Below are the code and all the weights of a small trained network. Each question names an input and a class and asks about switching units off, where a switched-off unit gives its printed mean instead of its output.

import numpy as np


def w(rows, s, z=0):
    codes = np.array(rows[::2]) - 128.0
    scale = np.full(codes.shape[1], s)
    scale[-1] = z or s
    return codes * scale


def f(y):
    return np.maximum(y, 0)


def log_softmax(a):
    a = a - a.max(-1, keepdims=True)
    return a - np.log(np.exp(a).sum(-1, keepdims=True))


def net(x, mask):
    res = np.array(x, float).reshape(1, 5) / 4 @ E
    y = f(res @ A[0][:, :-1].T + A[0][:, -1])
    res = res + np.where(mask, y, B[0][:, -1]) @ B[0][:, :-1]
    return log_softmax(res[-1] @ U[:, :-1].T + U[:, -1])


A, B = {}, {}
E = w([
[146,134,158,197,47,208],'x0',
[69,75,98,107,26,86],'x1',
[103,41,151,29,142,226],'x2',
[5,164,160,153,172,138],'x3',
[144,223,155,52,63,133],'x4',
],0.013)
A[0] = w([
[75,118,206,110,151,167,148],'N1',
[223,61,122,75,111,101,127],'N2',
[201,12,57,199,152,128,93],'N3',
[173,161,153,120,181,159,90],'N4',
[169,222,41,161,109,94,75],'N5',
[45,220,186,96,124,149,65],'N6',
[88,164,131,214,77,221,199],'N7',
[150,87,113,95,142,184,66],'N8',
[99,82,41,109,41,101,105],'N9',
[124,86,132,60,129,171,40],'N10',
[146,93,145,79,128,134,64],'N11',
[146,58,148,58,166,180,48],'N12',
[141,171,114,180,104,38,70],'N13',
[107,148,68,67,173,88,3],'N14',
[217,161,132,60,80,108,125],'N15',
[170,220,146,32,75,117,12],'N16',
[190,146,173,158,211,197,51],'N17',
[131,72,131,187,179,95,73],'N18',
[108,70,207,88,115,186,107],'N19',
[156,128,121,181,140,83,2],'N20',
[160,186,92,200,135,83,46],'N21',
[157,146,132,178,66,192,48],'N22',
[239,135,102,110,159,133,70],'N23',
[141,203,169,79,107,137,83],'N24',
[177,113,92,167,68,198,132],'N25',
[91,93,93,86,56,134,43],'N26',
[190,127,18,40,166,54,203],'N27',
[198,90,120,163,80,148,174],'N28',
[142,161,125,198,134,89,225],'N29',
[40,98,153,202,186,133,80],'N30',
[120,140,74,182,81,59,53],'N31',
[83,126,136,79,186,73,219],'N32',
[108,188,104,100,65,150,136],'N33',
[167,183,107,129,193,176,96],'N34',
[58,79,71,120,37,82,49],'N35',
[9,175,137,141,134,140,133],'N36',
],0.013,0.0038)
B[0] = w([
[131,131,156,71,94,142,200],'N1',
[131,136,110,49,62,168,220],'N2',
[136,26,116,211,90,235,243],'N3',
[54,239,113,201,42,56,196],'N4',
[101,115,178,85,136,155,247],'N5',
[153,57,56,89,37,239,221],'N6',
[219,155,106,121,227,60,252],'N7',
[104,104,195,70,138,122,191],'N8',
[85,210,100,177,63,94,230],'N9',
[85,125,197,122,182,140,203],'N10',
[98,137,174,90,133,171,174],'N11',
[116,151,186,115,141,142,226],'N12',
[89,141,198,66,146,156,242],'N13',
[197,163,122,167,254,111,194],'N14',
[124,65,74,114,53,195,236],'N15',
[115,25,147,243,156,214,248],'N16',
[70,203,99,176,104,63,234],'N17',
[120,82,119,155,134,179,203],'N18',
[127,131,189,109,169,92,224],'N19',
[129,146,162,129,126,169,183],'N20',
[95,137,187,89,149,141,241],'N21',
[178,141,122,120,203,96,212],'N22',
[102,143,92,103,81,127,208],'N23',
[142,54,136,197,172,131,208],'N24',
[172,133,97,84,224,86,221],'N25',
[86,184,134,153,142,100,207],'N26',
[216,141,90,109,191,82,248],'N27',
[163,138,67,72,105,122,215],'N28',
[120,115,171,60,129,154,237],'N29',
[132,40,61,94,98,195,237],'N30',
[94,139,180,107,167,149,217],'N31',
[186,141,97,127,185,85,224],'N32',
[124,100,110,166,151,135,205],'N33',
[59,232,86,218,57,91,208],'N34',
[68,226,93,216,118,86,237],'N35',
[144,131,72,70,109,171,228],'N36',
],0.0093,0.015)
U = w([
[76,156,252,70,136,140,114],'0',
[56,215,102,177,94,100,115],'1',
[115,55,121,189,129,171,116],'2',
[140,132,66,49,81,154,142],'3',
[210,169,110,109,197,89,114],'4',
[140,134,109,92,111,121,253],'5',
[129,124,163,117,85,60,107],'6',
],0.014,0.016)

Each question gives the input, the list of numbers given to net, and the class t.
The units are the neurons (one row each of A and B). Each row of codes is followed by its name. A weight is (code - 128) times the scale printed after its matrix; where a second scale follows, it is the last column's (A, B and U).
mask holds one flag per neuron, in row order. A switched-off neuron (its flag False) gives its mean, the last column of its row in B, instead of its output. The means were averaged over made-up inputs and are rounded, as every weight is.
A unit's drop is (log p(t) with every unit on - log p(t) with that unit switched off) / (log p(t) with every unit on - log p(t) with every unit switched off).
The circuit of an input: a set's keep is (log p(t) with only the set's units on - log p(t) with every unit switched off) / (log p(t) with every unit on - log p(t) with every unit switched off). Starting from the 12 units with the biggest drops (on a tie, the unit counted first), units are removed one at a time, each time the one whose removal leaves the highest keep (on an exact tie, the one counted first), for as long as the keep stays at least 0.8.
units of the circuit, in order: the units of the circuit, biggest drop first
most important unit: the unit with the biggest drop
top k neurons: the k neurons with the biggest drops, biggest first
drop when u is switched off: that unit's drop, to one decimal
input [4,-5,-4,2,-3], class 1: most important unit => N17
input [2,-4,4,5,-2], class 3: units of the circuit, in order => N30; N16
input [-6,-6,-5,-2,-7], class 2: top 2 neurons => N3; N18
input [0,0,-8,-1,8], class 0: top 2 neurons => N13; N5
input [-1,0,-4,5,-1], class 3: units of the circuit, in order => N30; N36
input [1,-2,6,7,6], class 3: top 3 neurons => N6; N36; N1
input [-8,-8,-5,5,8], class 1: top 2 neurons => N34; N4
input [-2,5,-5,5,-2], class 0: top 4 neurons => N13; N31; N34; N17
input [0,-3,-3,4,-1], class 3: top 2 neurons => N35; N30
input [7,2,-5,6,-6], class 4: top 2 neurons => N7; N16
input [-2,-8,-6,6,-3], class 1: top 2 neurons => N34; N17
input [-6,8,6,8,-2], class 1: top 3 neurons => N35; N26; N9
input [8,6,6,8,8], class 2: top 2 neurons => N6; N16
input [-3,4,7,-6,-4], class 0: top 2 neurons => N10; N12
input [8,1,4,7,6], class 4: units of the circuit, in order => N7
input [-3,8,-8,5,-8], class 0: drop when N31 is switched off => 0.6
input [7,-6,5,5,-5], class 4: drop when N35 is switched off => 0.2
input [-5,-4,4,8,8], class 2: drop when N16 is switched off => 0.5
